Below are the code and all the weights of a small trained network. Each question names an input and a class and asks about switching units off, where a switched-off unit gives its printed mean instead of its output.

import numpy as np


def w(rows, s, z=0):
    codes = np.array(rows[::2]) - 128.0
    scale = np.full(codes.shape[1], s)
    scale[-1] = z or s
    return codes * scale


def f(y):
    return np.maximum(y, 0)


def log_softmax(a):
    a = a - a.max(-1, keepdims=True)
    return a - np.log(np.exp(a).sum(-1, keepdims=True))


def net(x, mask):
    res = np.array(x, float).reshape(1, 7) / 4 @ E
    y = f(res @ A[0][:, :-1].T + A[0][:, -1])
    res = res + np.where(mask, y, B[0][:, -1]) @ B[0][:, :-1]
    return log_softmax(res[-1] @ U[:, :-1].T + U[:, -1])


A, B = {}, {}
E = w([
[132,127,45,139,107,107],'x0',
[140,137,160,118,141,140],'x1',
[116,127,135,127,123,132],'x2',
[158,93,86,141,244,89],'x3',
[119,171,106,154,178,220],'x4',
[254,89,142,203,125,167],'x5',
[101,110,120,144,114,121],'x6',
],0.0094)
A[0] = w([
[78,155,40,149,203,224,74],'N0',
[152,117,168,99,216,87,56],'N1',
[81,81,244,120,183,148,229],'N2',
[120,3,134,78,103,44,96],'N3',
[88,124,85,141,186,243,3],'N4',
[72,211,142,58,162,85,108],'N5',
[2,172,112,83,220,88,65],'N6',
[204,52,151,211,102,152,169],'N7',
[125,36,152,100,198,129,24],'N8',
[55,123,92,77,116,130,5],'N9',
[110,199,144,143,101,179,112],'N10',
[88,81,138,160,116,115,164],'N11',
[35,114,109,92,137,124,42],'N12',
[118,128,210,111,158,151,125],'N13',
[125,85,152,110,106,67,8],'N14',
[118,92,153,66,17,202,104],'N15',
[81,186,98,192,152,173,90],'N16',
[106,127,93,152,205,112,91],'N17',
[125,142,3,104,113,140,172],'N18',
[167,123,139,129,122,50,102],'N19',
[107,62,129,153,112,129,76],'N20',
[139,24,133,94,241,94,85],'N21',
[163,142,46,141,100,111,90],'N22',
],0.0091,0.0025)
B[0] = w([
[153,104,213,59,35,101,224],'N0',
[93,84,59,99,161,76,185],'N1',
[151,207,73,198,62,20,210],'N2',
[175,191,233,52,107,190,195],'N3',
[97,163,174,42,46,171,197],'N4',
[182,130,115,251,205,201,224],'N5',
[135,119,108,214,102,248,254],'N6',
[52,191,174,183,254,161,223],'N7',
[90,43,26,128,101,95,172],'N8',
[159,178,119,210,138,176,185],'N9',
[77,3,162,43,24,115,178],'N10',
[179,184,41,76,169,153,150],'N11',
[188,180,135,180,206,173,195],'N12',
[126,150,143,193,96,41,174],'N13',
[134,131,217,83,39,227,157],'N14',
[25,6,31,101,159,172,197],'N15',
[174,166,204,22,171,109,182],'N16',
[117,12,148,76,16,105,188],'N17',
[115,145,199,166,153,17,194],'N18',
[99,93,233,76,173,210,163],'N19',
[153,216,89,35,146,224,138],'N20',
[73,51,110,109,53,169,221],'N21',
[66,146,181,206,141,58,167],'N22',
],0.005,0.0093)
U = w([
[117,132,151,223,192,192,123],'0',
[101,86,147,125,121,135,251],'1',
[63,1,106,80,91,167,67],'2',
[133,100,182,20,116,185,46],'3',
[50,140,158,154,157,81,190],'4',
[72,131,163,214,121,60,108],'5',
[180,128,101,86,152,185,105],'6',
],0.0069,0.0031)

Each question gives the input, the list of numbers given to net, and the class t.
The units are the neurons (one row each of A and B). Each row of codes is followed by its name. A weight is (code - 128) times the scale printed after its matrix; where a second scale follows, it is the last column's (A, B and U).
mask holds one flag per neuron, in row order. A switched-off neuron (its flag False) gives its mean, the last column of its row in B, instead of its output. The means were averaged over made-up inputs and are rounded, as every weight is.
A unit's drop is (log p(t) with every unit on - log p(t) with that unit switched off) / (log p(t) with every unit on - log p(t) with every unit switched off).
The circuit of an input: a set's keep is (log p(t) with only the set's units on - log p(t) with every unit switched off) / (log p(t) with every unit on - log p(t) with every unit switched off). Starting from the 12 units with the biggest drops (on a tie, the unit counted first), units are removed one at a time, each time the one whose removal leaves the highest keep (on an exact tie, the one counted first), for as long as the keep stays at least 0.8.
circuit, biggest first: the units of the circuit, biggest drop first
unit that matters most: the unit with the biggest drop
k most important neurons: the k neurons with the biggest drops, biggest first
drop when u is switched off: that unit's drop, to one decimal
input [-1,2,-4,-2,-5,8,-2], class 0: most important neuron	[N7]
input [5,2,6,-6,8,-3,4], class 3: circuit, biggest first	[N16, N0]
input [5,-5,0,8,7,0,4], class 2: circuit, biggest first	[N17, N21]
input [-7,6,-4,2,3,4,3], class 5: circuit, biggest first	[N2, N13, N6]
input [2,-8,-7,-3,8,-1,3], class 3: circuit, biggest first	[N16, N0, N4]
input [5,-2,-5,6,2,1,2], class 2: circuit, biggest first	[N17, N21]
input [4,6,2,6,-7,3,-2], class 3: circuit, biggest first	[N3, N19]
input [8,-7,2,-2,8,6,-4], class 3: circuit, biggest first	[N0, N4]
input [-6,1,5,6,-5,-7,-5], class 0: circuit, biggest first	[N5, N6]
input [6,6,1,-7,7,0,0], class 2: 3 most important neurons	[N15, N10, N3]
input [5,0,2,1,2,-6,-1], class 0: 2 most important neurons	[N6, N5]
input [-3,6,-4,-8,1,-4,-1], class 2: 2 most important neurons	[N15, N10]
input [2,7,-5,8,-8,-1,4], class 2: 2 most important neurons	[N21, N8]
input [-8,2,6,1,8,4,4], class 3: unit that matters most	N4
input [7,-4,-6,1,2,5,-6], class 5: 2 most important neurons	[N22, N18]
input [-7,-1,0,0,0,-1,-7], class 5: 2 most important neurons	[N2, N13]
input [-1,-2,-1,1,-5,-5,-2], class 0: drop when N5 is switched off	0.2
input [-2,7,6,-4,-1,4,-2], class 4: drop when N22 is switched off	-0.1
input [1,6,-4,0,8,-2,1], class 3: drop when N5 is switched off	0.0
input [3,0,-5,-1,7,-5,-7], class 3: unit that matters most	N0
